In the rows, 128 means zero.
Facts:
bider	botrufen	gogo; bodrusti	botrufen	dotik; brafim	botrufen	lubral; bragren	botrufen	bretebe; brakle	botrufen	trabrur; breges	botrufen	rogri; brustu	botrufen	bobir
buflin	botrufen	naro; degrive	botrufen	vadris; domik	botrufen	zuno; dopa	botrufen	nistaste; dotik	botrufen	zabu; dregosta	botrufen	grabrok; dreskam	botrufen	lekluvok
dristi	botrufen	floster; fibus	botrufen	riskur; finofel	botrufen	bragren; flaras	botrufen	pebre; floskom	botrufen	fibus; floster	botrufen	gise; furudrul	botrufen	degrive
gaklosus	botrufen	plotri; gamom	botrufen	brisafos; gedel	botrufen	lufluk; gekos	botrufen	gamom; gelok	botrufen	garubar; gogo	botrufen	nukis; grabrok	botrufen	plorer
gratraban	botrufen	loklim; guskava	botrufen	lonasku; katruk	botrufen	dregosta; kitrir	botrufen	padibin; klarin	botrufen	ridel; kletun	botrufen	tosto; kloben	botrufen	vaske
lifek	botrufen	mede; loklim	botrufen	stefu; lonasku	botrufen	lopil; lopil	botrufen	rapam; lubral	botrufen	kitrir; lufluk	botrufen	gofak; mabal	botrufen	visku
mede	botrufen	furudrul; medrik	botrufen	plale; mobeplik	botrufen	mabal; mubril	botrufen	gelok; naplo	botrufen	finofel; pavu	botrufen	floskom; pebre	botrufen	vigu
pevur	botrufen	lifek; pigul	botrufen	viror; plado	botrufen	katruk; plale	botrufen	dristi; plebral	botrufen	trolus; plorer	botrufen	tufasun; plotri	botrufen	dirus
rapam	botrufen	pavu; ridel	botrufen	tuli; rogri	botrufen	voduk; rogrupim	botrufen	kletun; rogrutrum	botrufen	zapla; sazo	botrufen	rogrupim; skefon	botrufen	mobeplik
skogo	botrufen	flaras; statrik	botrufen	gaklosus; stebro	botrufen	zusen; stebus	botrufen	brepletror; stefu	botrufen	drora; stidran	botrufen	buflin; stoflu	botrufen	gratraban
subu	botrufen	dreskam; suplam	botrufen	ploludrus; tekatral	botrufen	viplu; tosto	botrufen	pugrun; trabrur	botrufen	suplam; trolus	botrufen	dopa; tufasun	botrufen	kloben
tukem	botrufen	kluda; tuli	botrufen	pevur; vadris	botrufen	plirobe; viplu	botrufen	lafan; viror	botrufen	gekos; visku	botrufen	grufel; voduk	botrufen	sazo
zabu	botrufen	britre; zapla	botrufen	zeko; zuno	botrufen	bodrusti; bider	figrok	dreskam; bider	figrok	drakik; bobir	figrok	klolak; bobir	figrok	kluda
brakle	figrok	brotevo; brakle	figrok	rogrupim; brakle	figrok	bodrusti; bretebe	figrok	plorer; brisafos	figrok	nukis; brulofe	figrok	katruk; buflin	figrok	degrive
bulasil	figrok	plale; bulasil	figrok	tukem; bulasil	figrok	plorer; debin	figrok	zapla; dirus	figrok	gofak; dirus	figrok	pebre; diziza	figrok	britre
diziza	figrok	riskur; diziza	figrok	trabrur; drezun	figrok	naplo; drezun	figrok	riskur; floskom	figrok	stebus; floskom	figrok	pevur; furudrul	figrok	donus
furudrul	figrok	dristi; gedel	figrok	mapo; gedel	figrok	tuli; gedel	figrok	drarum; gratraban	figrok	mapo; klarin	figrok	sazo; kloben	figrok	kluda
kloben	figrok	guski; lifek	figrok	klolak; lufluk	figrok	mabal; lufluk	figrok	zabu; mede	figrok	gogo; mede	figrok	pugrun; medrik	figrok	stebus
mobeplik	figrok	dreskam; mudre	figrok	plado; mudre	figrok	ketovul; nadre	figrok	naplo; padibin	figrok	nistaste; padibin	figrok	mife; pigul	figrok	gamom
pigul	figrok	tufasun; plebral	figrok	vibabur; plebral	figrok	riskur; plebral	figrok	vigu; plotri	figrok	lafan; plotri	figrok	gise; rapam	figrok	brotevo
rapam	figrok	degrive; rapam	figrok	sazo; ridel	figrok	gise; rogri	figrok	kitrir; rogri	figrok	flaras; rogri	figrok	guski; sakli	figrok	mapo
sakli	figrok	stidran; sakli	figrok	kitrir; sezor	figrok	bragren; skefon	figrok	kluda; stefu	figrok	degrive; stefu	figrok	vadris; stefu	figrok	grufel
stomen	figrok	guski; suplam	figrok	zeko; suplam	figrok	tukem; teske	figrok	kitrir; teske	figrok	brepletror; tosto	figrok	grabrok; trabruzun	figrok	mabal
vebreku	figrok	zeko; vebreku	figrok	trolus; visku	figrok	tekatral; voduk	figrok	tekatral; voduk	figrok	koze; voklabror	figrok	vadris; voklabror	figrok	gelok
voklabror	figrok	bodrusti; voklabror	figrok	gogo; zegri	figrok	zuren; zegri	figrok	dotik; zegri	figrok	breges; zegri	figrok	trivega; bider	resto	stidran
bodrusti	resto	statrik; bragren	resto	loklim; bretebe	resto	zonus; britre	resto	daru; daru	resto	duklar; debin	resto	lafan; dirus	resto	buflin
dopa	resto	fibus; dregosta	resto	plale; drora	resto	dopa; duklar	resto	dirus; gekos	resto	rogri; gelok	resto	sakli; gofak	resto	plirobe
kletun	resto	dregosta; koze	resto	skogo; lafan	resto	bulasil; lekluvok	resto	grabrok; loklim	resto	drakik; lopil	resto	kluda; lubral	resto	gratraban
lufluk	resto	koze; mapo	resto	finofel; mede	resto	trolus; mife	resto	nadre; mudre	resto	pebre; nadre	resto	nistaste; naplo	resto	plado
padibin	resto	tufasun; pavu	resto	dotik; pebre	resto	vaske; pigul	resto	plumor; plado	resto	tuli; plebral	resto	padibin; plirobe	resto	mabal
plumor	resto	gelok; pugrun	resto	zibruflel; riskur	resto	sezor; sakli	resto	pugrun; sezor	resto	bragren; skogo	resto	gofak; stebro	resto	brustu
stidran	resto	floster; stoflu	resto	mife; suplam	resto	brulofe; tosto	resto	britre; trabruzun	resto	zuren; trolus	resto	plebral; tufasun	resto	donus
voklabror	resto	zabu; zabu	resto	lopil; zeko	resto	bodrusti; zibruflel	resto	drora; zofes	resto	debin; zonus	resto	tosto; zuno	resto	mudre
zuren	resto	bretebe; bider	daves	c; bobir	daves	d; bodrusti	daves	f; brafim	daves	d; bragren	daves	f; brakle	daves	a
breges	daves	a; brepletror	daves	b; bretebe	daves	f; brisafos	daves	b; britre	daves	d; brotevo	daves	a; brulofe	daves	b
brustu	daves	f; buflin	daves	c; bulasil	daves	b; daru	daves	a; debin	daves	a; degrive	daves	c; dirus	daves	f
diziza	daves	d; domik	daves	e; donus	daves	f; dopa	daves	f; dotik	daves	a; drakik	daves	a; drarum	daves	d
dregosta	daves	a; dreskam	daves	e; drezun	daves	c; dristi	daves	f; drora	daves	c; duklar	daves	c; fibus	daves	b
finofel	daves	f; flaras	daves	d; floskom	daves	d; floster	daves	b; furudrul	daves	f; gaklosus	daves	b; gamom	daves	e
garubar	daves	b; gedel	daves	c; gekos	daves	a; gelok	daves	a; gise	daves	a; gofak	daves	c; gogo	daves	f
grabrok	daves	d; gratraban	daves	c; grufel	daves	c; guskava	daves	e; guski	daves	a; katruk	daves	b; ketovul	daves	e
kitrir	daves	d; klarin	daves	e; kletun	daves	e; kloben	daves	d; klolak	daves	f; kluda	daves	b; koze	daves	d
lafan	daves	b; lekluvok	daves	b; lifek	daves	e; loklim	daves	a; lonasku	daves	c; lopil	daves	b; lubral	daves	e
lufluk	daves	a; mabal	daves	a; mapo	daves	b; mede	daves	c; medrik	daves	b; mife	daves	f; mobeplik	daves	a
mubril	daves	f; mudre	daves	b; nadre	daves	c; naplo	daves	a; naro	daves	d; nistaste	daves	c; nukis	daves	b
padibin	daves	a; pavu	daves	f; pebre	daves	d; pevur	daves	c; pigul	daves	a; plado	daves	c; plale	daves	a
plebral	daves	b; plirobe	daves	f; ploludrus	daves	b; plorer	daves	a; plotri	daves	a; plumor	daves	f; pugrun	daves	f
rapam	daves	a; ridel	daves	d; riskur	daves	b; rogri	daves	f; rogrupim	daves	b; rogrutrum	daves	e; sakli	daves	e
sazo	daves	b; sezor	daves	e; skefon	daves	c; skogo	daves	c; statrik	daves	b; stebro	daves	d; stebus	daves	f
stefu	daves	a; stidran	daves	a; stoflu	daves	c; stomen	daves	f; subu	daves	a; suplam	daves	b; tekatral	daves	a
teske	daves	d; tosto	daves	d; trabrur	daves	e; trabruzun	daves	e; trivega	daves	b; trolus	daves	b; tufasun	daves	a
tukem	daves	b; tuli	daves	b; vadris	daves	a; vaske	daves	e; vebreku	daves	b; vibabur	daves	b; vigu	daves	f
viplu	daves	c; viror	daves	a; visku	daves	b; voduk	daves	b; voklabror	daves	b; zabu	daves	c; zapla	daves	b
zegri	daves	a; zeko	daves	e; zibruflel	daves	a; zofes	daves	a; zonus	daves	a; zuno	daves	b; zuren	daves	e
zusen	daves	e

Known rows:
mabal: [ 97 140 140 110  95 110 136 118  86  99 130 115 120 133 156 112 155 141
 126 106 153 143 163 153 123 152]
gekos: [127 139 108 126 122 149 123 130 123 114 141 107 131 149 137 112 161 145
 168 126 118 129 158 130 148 133]
tekatral: [105 159 144 122 110 125 133 131  85  97 131  95 112 149 156 123 157 139
 126 122 134 132 149 153 123 150]
dregosta: [119 120 109 129 110 118 126 127 127 118 144 110 129 141 148 114 160 136
 152  98 148 134 173 137 146 138]
vibabur: [158 151 140 107 112 118 114 152 118 124 148 158 125 140 117 141 109  82
  55 147 132 151 138 119 109 124]
plebral: [156  58  88 120 155 145 103 153 170 151 144 122 144 138 149 157 171  80
 160 138 114 144 167 101 117 122]
ploludrus: [147 145 127 133 120 122 112 146 146 137 137 164 131 118 117 136  83 110
  99 133 131 132 111 115 116 113]
tuli: [102 136 126 140  84 138 172 135 109 121  75 159 143 103 209 128 126 157
 144 138  90 110  65 176 134 171]
viplu: [133 112 118 122 133 139 141 114 127 158 125 109 140 125 125 134 163 110
 122 122 127 124 122 131 136 167]
drora: [141 131 158 125 144 130 128 130 133 151 124 168 136 123  90 128  96 110
  86 146 146 120 116 105 115 162]
bider: [149  99  96 123 151 169 131 118 150 173 137 112 165 123 118 135 155 125
 149 136 117 116 143 105 140 156]
grufel: [111 157 156 163 115 101 143  91  95 157 135 128 117 101  15 152 111 146
  96 107 154 147  79 109 106 119]
nistaste: [138 147 143 112 106 111 141 111 109 153  97 144 134 120 112 108 103 104
  76 123 167 126 107 130 101 145]
domik: [123 111 126 122 134 130 131 113 128 134 128 107 134 137 135 127 160 127
 120 126 119 133 140 137 141 142]
kletun: [148 122 110 108 142 124 119  81 114 161 173 119 140 131 129  77 142 106
 129 125  77 143 171 161 136 146]
stomen: [132 141 123 134 145 131 138 148 171 119  95 179 141 115 162  81  46 148
 158 155 122  74  92 135 139 121]
mubril: [117 116 121 121 131 131 131 128 125 117 130 111 134 134 145 126 158 136
 144 125 112 130 142 139 130 128]
dirus: [144  92 132 120 150 136 118 137 172 126 123 136 125 122 117 132  86 110
 140 148 148 124 129  86 110  94]
finofel: [118 107 122 106 121 130 122 119 133 119 118 106 134 126 162 133 151 133
 137 113 127 140 152 135 126 121]
vigu: [140 142 162 102 116 122 115 142 125 106 133 144 118 154 116 121  99 105
  64 157 144 143 161 123 104 123]

Rows:
No name comes twice in this set of rows, the named rows included.
[ 80 143 167 172  83 137 163  74  56 149 113  81 128  95  54 164 186 176
 122 106 115 164  83 129 110 141] => degrive
[ 71 147 156 176  88 120 151  90  68 115 132  75 100 105  61 161 173 181
 170 100 122 164 109 125 115  93] => vadris
[ 98 185 116 109 114 145 143 133 117  89  91 131 134 125 198  94 115 183
 162 120 118  75 101 171 158 163] => stidran
[136 132  91 143 128 127 123 125 131 153 156 139 157 139 139 139 165 121
 129 118 104 144 137 150 150 135] => zuno
[122  94 109 143 159 159 114 139 157 124 147 111 127 137 133 124 157 133
 191 145 119 117 164 101 147 130] => pigul
[173 106 111 121 133 132 128 116 151 168 121 131 141 136  97 108 114  70
  99 148 159 135 150  91 104 130] => nadre
[129 121 140  97 125 124 127 126 104 129 131 105 137 153 144 129 165 108
  75 131 114 149 160 138 133 155] => trabrur
[129  96  96 155 131 153 129 120 156 135 145 101 151 149 136 110 162 126
 194 129 133 137 183 116 146 124] => lufluk
[104  87 121 140 103 178 174 121 145 133  63 112 159 113 180 118 130 164
 190 177  93 127 103 134 133 153] => lifek
[125 109 131  96 135 133 126 131 127 101 109  92 103 121 159 143 144 129
 133 120 124 119 116 119 119 107] => brustu
[163 160 118 139 134 131 117 139 140 128 121 142 118 135 104 144  99  95
 106 144 117 121 103 112 123  94] => lekluvok
[137 162 146 125 108 118 142 111 109 154 116 158 147 128  86 103  98 108
  61 128 149 133 124 139 120 165] => gofak
[119 176 156 116 103 125 120 138  97  99 125 138 105 136 109 111  98 125
  94 144 153 122 139 132 111 123] => gise
[123 146 173 109 117 100 130 127 111 110 113 146 112 129 130 124  81 118
  81 134 146 127 116 121 102 119] => donus
[112 149 180 146 132 101 115 114 108 121 147 143 101 104  57 143  95 141
 100 117 117 141 107 125 101  97] => pugrun

The same objects again, as new rows of numbers:
Known rows:
guski: [131 150 114 163 195 217 130 110  91 121 142  59 128 178 166]
gofak: [126 141 150 143 119 135 138 153  79 136 142  97 120 173 102]
visku: [138 132 103  98 115 112 120 138 172 134  91 158 129 108 130]
mabal: [135 105 165 140 161 143 152 137 170 134 148  82 138  81 119]
zofes: [124 146 158 133 131 126 134 141 109 110 158 123  99 177 167]
bobir: [141 160  87 138 116 160 106 131  66  87  99 152 107 159 153]
kluda: [101 131  83 124 154 207 131 154 104 132 100  66 163 184 132]
subu: [150 129 149 132 146 120 135 119 157 124 140 124 118  91 137]
garubar: [ 97 148 111 107 105 134 129 165 116 132 108 128 135 181 137]
gelok: [126  32  95 127 182  94 198  99 120 136 186 138 151  97 152]
drora: [147 160 165 130  48 153 163 125  81 131 128 124 105 167 112]
pavu: [114 181  81 154 145  99 158 102 194 149 123 129 126 114 142]
ploludrus: [ 99 147 115 108  96 130 126 170 105 124 109 131 133 185 134]
teske: [145 166  61 145 121 175  98 121  69  85  90 147 115 155 164]
bider: [172 143 137 137 117  89 115 105 120 136 109 175 107  98 117]
breges: [144 129 157 139 157 127 139 127 171 143 152  97 132  95 130]
padibin: [131 164 145 134 119 122 125 161  86  83 137 154  89 148 166]
pevur: [175  93 181 162 116 134 117 137 126 164 132 142 186 103 112]
brotevo: [ 65  91 158 122 144 132 173  85  78 106 191 117 153 170 149]
fibus: [126 168 101 108  40 149 178 127 188 142  97 120 140  93 119]

Rows:
No name comes twice in this set of rows, the named rows included.
[152 113 128 140 103 117 110 137 142 122 117 162 148  91 139] => ridel
[108 146  70 127 141 195 114 132 101 134  92 101 143 191 154] => brepletror
[135 103 123 130 120 127 121 122 165 154 127 101 139 109 108] => pebre
[ 90 151 153 121 102 122 133 178 160 172 129  76 129 215 125] => riskur
[183 147  79 146 149 149 112  84  93 120  82 167 114  85 133] => gedel
[159 164  39 124 173 173 119  95 129  97  75 160 116  68 171] => rogri
[151 170 113 157 133 116 142 112 146 146 117 140 128  95  81] => lonasku
[117 139  91 147 139 190 119 125  90 126 120  88 132 184 135] => drarum
[156 123 188 142 147 108 130 132 198 162 159  85 114 113 130] => naplo
[105 135 171 118 119 126 125 194 136 133 141  92 121 178 137] => vigu

The same objects again, as new rows of numbers:
Known rows:
vadris: [ 83 185 105 109 103 134  89  95  75  66 141  85 134 114  85]
voklabror: [126 211 109 183 104 184  55 119 192 108 136  58  77 146 132]
gogo: [108 120  54 141 110 115 103  78 113  89 106 109 121 119 112]
gelok: [ 99 157  82 155  96 141  87  77 157  85 145 107 116 127  88]
zabu: [122 104 111 149 136 135 109 105 141 129 139 157 143 141 121]
plumor: [150  91 109 146 130 128 107 107 168  86 140 141 131 123 117]
klarin: [134 184  70 136 138 131 105 125 177 113  96  66  68 132 154]
ketovul: [111 123  91 159 172 128 130 115 177 130 108 138 132 154 142]
mudre: [152 179 173 124 129 156  96 158 111  98 183  91 129 128 103]
brotevo: [ 94 153  66 148  96 135  87  72 124 112 128 110 111 140  98]
viplu: [126 137 147 144 141 164 107 108  94 110 194 111 141 140  84]
lafan: [118  80 120 180 116 170 103 109 135 128 157 173 170 162  99]
trivega: [ 98 134 118 145 149 105 111 111 181 146 122 147 143 156 135]
riskur: [ 99  89 127 148 130 126 106 116 146 107 122 180 184 136 124]
koze: [108 100  95 155 177 138 141 123 181 121 101 134 142 147 139]
dopa: [156 108  97 137 128 120 123 112 167  84 138 146 136 139 127]
trolus: [105 138 112 143 149  99 108 111 196 131 124 149 147 157 137]
gise: [104 128 147 129 138 136  92 114  91  87 164 148 184 134  89]
floster: [131 155 159 119 136 138 104 144  97  99 172 110 148 134 103]
stebus: [116 136  91 122 171  79 122  95 182 158 104 140 126 147 146]

Rows:
No name comes twice in this set of rows, the named rows included.
[161 102 151 179 191 181 128 152 200 131 140 148 129 172 155] => kloben
[152 240 123 100  99 132  67 129  98  64 166  24  71 101 108] => brakle
[ 94 141  58 158 109 155  96  68 120  99 124 104 111 131 102] => bodrusti
[175  60 139 191 156 217 115 152 147  96 160 154 149 156 136] => bobir
[151  64 120 127 179 114 159 152 152 118 111 181 169 136 156] => flaras

